Each matrix's rows are made from only a few directions, up to rounding. Fill in the rest of each cut row.
From 2 directions:
[[ 21 -55 -22  30  31   4  29  14  15  15 -13  -3 -27]
 [ 15 -51 -25  -1  34   3  32   7   0   1 -22  16 -16]
 [ -9  29  14  -2 -19  -2 -18  -4  -1  -2  11  -7  10]]
Cut rows and their ends:
[-14  34  13 -21 -19  -2 -18  -9 -11] => [-10   7   3  17]
[ -8   6  -3 -37   2  -1   1  -9 -19] => [-16 -10  22  14]

From 2 directions:
[[ -2   4 -10  -3   2   5   2   9  12  -8   0  -8   1]
 [ -9  12 -51 -32 -25  -2  41   2 -18 -13 -11 -13 -19]
 [  3 -11  12  -4 -20 -22  17 -35 -59  25  -7  23 -14]]
Cut rows and their ends:
[ -5  10 -27 -11   0  11   8  19  23 -18  -1 -17] => [0]
[  9 -15  49  25  12  -9 -27 -18 -12  23   6  21] => [9]

From 3 directions:
[[ 41 -12 -18 -12 -13 -41   8 -17 -29  33 -17  -5  23]
 [-17   9  10   1   6  15   0   2  11  -9  20   1 -10]
 [ 20  45 -20  -1 -11  10  -5  46  13  62  27 -11 -32]
 [-26 -21  10  14   8  19  -9   2  11 -49 -31   9   3]
 [ -3 -35   4   5   2 -10  -1 -21 -11 -37 -40   7  23]]
Cut rows and their ends:
[ 6 -2 -6  2 -3 -2 -3] => [  7  -1   4 -13  -1   0]
[-29   4  11  12   9  31  -9] => [ 16  22 -29   0   5 -15]
[-10 -15   6   4   4   3  -1] => [ -8   0 -26 -15   5   8]

From 2 directions:
[[ 12   0  15   4  -9  -1   4  -1   2  17   5  -5   2]
 [  5   0   7   2  -5   1   2  -1   1   8   2  -2   0]
 [ -5   4  -5  -3  -3  15   5  -7   3  -4  -6   5 -11]
 [ -8   8  -8  -5  -8  31  12 -14   7  -6 -12   9 -23]]
Cut rows and their ends:
[-7  6 -8 -4 -5 24] => [  9 -10   5  -7  -9   8 -18]
[  4  -7   4   3   8 -25] => [-10  11  -6   2   9  -7  18]
[-10   6 -12  -5  -2  22] => [  7 -10   5 -11 -10   9 -17]

From 2 directions:
[[ 11  17   8 -19  12   8   6   9 -26  -2 -23 -15  -1]
 [  1 -13  -1  39   5 -14  10  -3 -11   8  -6  20  -4]
 [-18 -24 -13  24 -21 -10 -11 -13  44   2  39  20   3]]
Cut rows and their ends:
[ -2   7  -1 -23  -5   8  -7   1  10] => [ -5   7 -11   3]
[  1  22   2 -60  -6  22 -14   6  12] => [-12   6 -32   6]

From 2 directions:
[[  6   6   5 -10   9  -4 -23 -26  10   1   9  -8   8]
 [ 49 -53 -33 -49  15 -54 -20 -41  34  14  54 -71 -27]
 [ 12 -32 -21  -6  -7 -18  25  21   0   4   9 -19 -24]]
Cut rows and their ends:
[-9 24 15  5  5 13] => [-17 -14  -1  -3  -8  15  17]
[ 14  -7  -4 -16   9 -13] => [-18 -24  13   3  17 -19   0]
[-29  37  23  28  -7  33] => [  5  17 -19  -9 -32  43  20]

From 3 directions:
[[ -9  -5  -1 -10   7  19 -16  -1  -6  14  -2   2   9]
 [  3  -2  -4   3   2  -2  22  -5 -10   7   8 -14  -3]
 [  0   4   3   0  -5  -3 -13   5   7  -8  -7  11  -1]
 [ -9  18  -7  -2 -27   8  22   9 -44  25 -11   3 -16]
 [-11 -16  11 -18  25  23 -74   0  40 -10  -7  23  29]]
Cut rows and their ends:
[-12 -17   0 -18  24  31 -32  -7   5  17] => [ 4 -2 22]
[ -2  10 -10   3 -16   2  41   1 -41  23] => [  2 -13 -15]
[  8 -17   2   3  24  -5  -1 -11  25 -11] => [ 15 -14  11]
[-24   5   1 -23  -7  39 -48  11 -20  27] => [-21  26  11]
[ -2  -2   2  -3   3   3 -12   1   6  -2] => [-2  5  4]
[ 10  15  -5  15 -21 -23  45   3 -19  -3] => [  1  -9 -22]

From 2 directions:
[[ 15  13 -10  12 -21   7 -20 -14  19  28  20 -11  -7]
 [  0   2  -2   2  -8   5 -14  -4  15   8   7  -1  -3]
 [  6  -4   6  -5  27 -21  55  15 -63 -27 -27   3  13]
 [ 33  30 -24  30 -56  23 -61 -37  61  72  53 -26 -19]]
Cut rows and their ends:
[  4  -3   4  -3  17 -13  35] => [ 10 -39 -17 -17   2   8]
[-10  -2   0  -2  -9  11 -28] => [-4 34  6 10  3 -5]
[ 27  19 -14  18 -24   4 -11] => [-17   6  35  22 -17  -6]
[ 26   9  -4   7  13 -20  53] => [  4 -64  -4 -14  -9   9]
[ -9   2  -4   3 -24  21 -54] => [-13  62  22  24   0 -12]
[ 5  0  1 -1 10 -9 24] => [  5 -28  -9 -10   0   5]
[-12 -10   8 -10  18  -7  19] => [ 12 -19 -24 -17   9   6]

From 2 directions:
[[ 12  -4   7  -9  -7  17  -4   4  -3   1   1  21  22]
 [-20   6 -32   9   5 -39  47   2 -10 -19  36 -41 -62]
 [  8  -3   1  -7  -6   9   5   4  -5  -2   7  13  10]
 [  4  -2   1  -4  -3   5   2   2  -2  -1   3   7   6]]
Cut rows and their ends:
[ -6   2  10   7   8   0 -24  -6] => [ 11  10 -24  -5   7]
[ 7 -3 -1 -6 -6  7  7  4] => [-5 -3  9 10  6]
[ -3   1   4   4   4  -1 -11  -3] => [  5   5 -11  -3   2]
[ -7   3  11   9   9  -1 -27  -7] => [ 12  12 -27  -7   6]
[ 13  -5  -5 -13 -12  11  20   8] => [-12  -9  23  18   8]
[ 4 -1 -1 -3 -3  3  5  2] => [-3 -2  6  5  3]
[-1  1  0  1  1 -2 -1 -1] => [ 1  0 -1 -2 -2]

From 2 directions:
[[ 38   5 -12 -27   0  12   0  -5   5 -11  26   5  16]
 [-24  -2 -11   5  -4 -11  -7  15  -5   0 -11  -5   6]
 [-11  -2  16  16   3  -1   5  -7   0   8 -11   0 -16]]
Cut rows and their ends:
[ 34   5 -17 -27] => [ -1  10  -3   0   4 -12  24   4  20]
[ 49   5   8 -20] => [  5  19   9 -22   9  -5  26   9   0]
[ 34   3   8 -12] => [  4  14   7 -17   6  -2  18   6  -3]
[-7 -1 13 11] => [  2   0   4  -6   0   6  -7   0 -12]

From 2 directions:
[[  0   0 -16  -2 -19  10   3   4 -16  10  -5 -10  11]
 [ -5  -9  -2   6 -18  22 -10 -13 -28   8 -11 -26  18]
 [  0   2 -56  -7 -66  31  12  15 -51  34 -18 -30  36]]
Cut rows and their ends:
[ -4  -8  -3   5 -18  20  -8 -10 -26   8 -10] => [-24  17]
[ 0 -1 16  3 18 -7 -4 -5 13 -9  4] => [ 7 -9]
[ -5  -9  -2   6 -17  22 -10 -12 -27   8 -11] => [-26  18]
[ -7 -16  68  18  57  -6 -31 -38  24 -31   7] => [ -1 -20]
[  7  14 -24 -12  -6 -17  20  25  15   5   7] => [22 -8]
[  8  16 -40 -15 -22 -13  26  32   6  13   4] => [19 -1]
[ -2  -5  14   5   9   3  -8 -10   0  -5  -1] => [-5 -1]

From 3 directions:
[[ 19 -33 -21  23 -23 -11  75  10  -6  -7  -4  43  -9]
 [-38  15 -20  10  13  -1  -9  25  26  14 -14  15  19]
 [ 36 -24   5   0 -21  -5  38 -16 -20 -17   6   9 -18]
 [ 53 -31  30   0 -14   5  20 -25 -44  -2  29 -26 -23]
 [-35  16 -19   7  12  -1 -10  22  25  10 -14  15  17]]
Cut rows and their ends:
[ 30 -22   1   2 -20] => [ -6  39 -12 -16 -15   4  13 -15]
[ -4  -7 -22   9 -11] => [ -9  36  10  12 -10 -14  35   1]

From 2 directions:
[[ -4   8  -1   2   9  23  -7  -3  -4 -14   5   3  14]
 [  5 -10 -41 -26 -15 -46  15 -18  -2  10  34   3 -10]
 [ -1   4 -73 -38   0 -18   7 -39 -13 -21  72  12  20]]
Cut rows and their ends:
[  2  -4 -11  -8] => [ -5 -16   5  -5   0   5   9   0  -5]
[0 0 1 1] => [ 0  0  0  1  0  0 -1  0  0]
[-4  8 -8 -1] => [  9  21  -6  -6  -5 -16  11   4  15]
[ -3   7 -16  -6] => [  7  13  -4 -10  -6 -15  18   4  14]

From 2 directions:
[[ 12  -2  -1   7 -21 -20  12 -10   6  -7  -2 -14  -4]
 [  7   8   1  -7   4  14  -1 -11 -15  -8   2   1  -2]
 [ 33  14   0  -5 -24  -1  16 -37 -21 -26   1 -19 -11]]
Cut rows and their ends:
[ 15 -20  -6  29 -60 -74  32  -3  42  -2  -7] => [-35  -5]
[-39  11   6 -27  79  77 -45  30 -29  21   7] => [51 14]

From 3 directions:
[[  2  -6   0  -7   5  -9 -12  -1  -6  -2   5  -4  -2]
 [ 12  -6  14 -26 -52  -7 -22 -58 -29  29 -16 -19   2]
 [ 11 -10 -10 -20 -20  -9 -27 -16 -22  36  -7  -8   7]
 [ -7  11 -20  23  16  22  25  39  21  11  -4  20   8]
 [  8  -9  -9 -15  -9  -9 -21  -7 -15  23  -2  -6   5]]
Cut rows and their ends:
[-17  10  29  25  38   1  34  15  31] => [-79  20   5 -20]
[  5   1   2  -7 -26   4  -3 -22 -10] => [ 20 -11  -4   4]

From 3 directions:
[[  0  14  -8 -12  27  -4  16 -24 -19 -29 -19 -11 -17]
 [ -4   1   1   0   5  -2   5  -5  -5  -8  -1   0  -2]
 [ 12   4   9  22 -11  11  -4 -16   0   3   7  -9 -10]
 [-43 -19  19  22  -1 -10  17   4 -11 -19  30  25  19]
 [-30 -15  -1 -14   6 -14   7  25   0  -3   8  21  22]]
Cut rows and their ends:
[-19 -19  18  27 -23] => [ 1 -3 14  7 11 31 18 19]
[ 6  2 -5 -9  1] => [ 0 -4  5  4  5 -6 -2  0]
[ -3   4 -18 -36  21] => [-11   5  12  -2  -6 -21   1   2]
[ 18   2   2  10 -15] => [ 10 -12  -1  10  17   2  -8  -4]
[  8   5  -9 -15   7] => [ -1  -2   2   1   1 -13  -5  -4]
[-18   4  13  23  14] => [ -1  22 -33 -24 -37   9   0 -11]
[-11   0  -3  -8  12] => [ -7   9   0  -7 -13  -3   4   2]

From 2 directions:
[[-57 -18  14  17 -15  37   4   7   1  25  -8  -3   1]
 [ 37   0 -11   0 -11 -13  11 -15  -9   0  -4  15   3]
 [ 11   6  -2  -6   7  -9  -4   1   2  -8   4  -2  -1]
 [ 47   2 -14  -2 -10 -18  11 -16 -10  -3  -3  17   3]]
Cut rows and their ends:
[  4  -9  -3   9 -18   8] => [ 12 -10  -8  13  -8  13   3]
[-25   0   8   0   8   8] => [ -7  10   6   0   3 -11  -2]
[-37 -17   7  17 -20  30] => [  9  -1  -4  24 -10   5   2]
[-34  -4  10   4   3  16] => [-5 10  5  6  0 -9 -2]
[ -3 -12  -2  11 -20  13] => [12 -9 -8 16 -9 12  3]

From 2 directions:
[[ -5  46 -60 -18  12  51  -6  44   6  51  -3 -18 -34]
 [-11  14 -23  -2   0  42  -5  30  -4  17   4 -10 -17]
 [  2  43 -52 -19  14  27  -3  29  10  47  -6 -14 -27]
 [  1 -33  42  14  -9 -29   3 -27  -6 -36   4  12  23]]
Cut rows and their ends:
[ 16  46 -49 -25  20  -8   1] => [  8  19  48 -14  -9 -20]
[ 13  15 -12 -11  10 -25   3] => [-11  11  15  -8   1  -2]
[ 14  -9  19  -1   3 -47   6] => [-31   7 -12  -6  10  15]

From 3 directions:
[[ -4  -8   6  -5   3 -24   4  -7   4   4   1 -13   5]
 [  0   2  -7  14 -15  -7  -5  -1  11 -31   9   0  20]
 [ 16  19   2   0   4  60 -14  -9 -27  12  -6   1 -32]
 [ -8 -14   1   9 -15 -56   0 -15  23 -35  13 -24  38]]
Cut rows and their ends:
[ -1  -5   1  11 -15 -32  -7 -21  13 -35] => [ 12 -26  27]
[-2 -2  2 -5  5 -3  3  2 -2 11] => [-3  0 -5]
[ -6  -8  -4  10 -14 -36   0  -5  19 -31] => [11 -9 30]

From 3 directions:
[[-26  67  17 -14   1 -31 -47  43 -60  24  -7 -12  14]
 [ 20 -50  -8   6   3  24  45 -28  43 -30   2  10 -10]
 [ 13 -26  -8  -1  -3  13  30 -14  37 -22   4   5  -3]
 [ -1 -10  14   7  19   6   2  -4 -35  -2 -10   4  -7]
 [ -3  -9 -15  25 -11  -1 -45 -23  -2  54  10  -1 -10]]
Cut rows and their ends:
[  2 -20  14  11  22  11   6 -11 -35] => [ -3 -11   6 -11]
[ -3  20  11 -18   5  -6  17  23  -8] => [-27  -6  -2   9]
[  0  21 -11 -17 -20 -10   6  16  39] => [-11   9  -6  14]

From 3 directions:
[[  3   4  18   0 -29 -19  -3   2  30  17 -37  10 -12]
 [ 23 -32  18 -29 -22 -32   9   2  16  24 -74  11 -23]
 [-21  15   1  14 -39 -21 -21   9  21   8 -31   1 -26]
 [  2 -16 -34  -8  67  41  13  -7 -64 -33  75 -19  29]
 [ -2 -15  -5 -10 -10 -14  -4   4  -6   4 -29  -2 -18]]
Cut rows and their ends:
[ 19   2  26  -5 -11] => [ -7  11  -4  30  16 -20  14   7]
[ -5   3   9   2 -30] => [-21  -9   5  21  13 -37   5 -19]

From 2 directions:
[[-14   0   9  26   4  -9   8  13   9   0   3   9 -13]
 [-31  -3  18  57   7 -19  17  25  24  -2   9  22 -28]
 [  5  15   6  -7   7   1  -1  11 -26  13 -16 -17   6]]
Cut rows and their ends:
[-23   1  15  43   7] => [-14  13  21  13   1   4  13 -21]
[ 18  -5 -14 -34  -8] => [ 12 -11 -21  -4  -5   1  -7  16]
[ 12   3  -6 -22  -2] => [  7  -6  -8 -13   3  -6 -11  11]
[ 12   1  -7 -21  -3] => [ 7 -6 -9 -9  1 -3 -8 11]
[ 5  6  0 -9  2] => [  2  -2   1 -12   5  -7  -9   5]
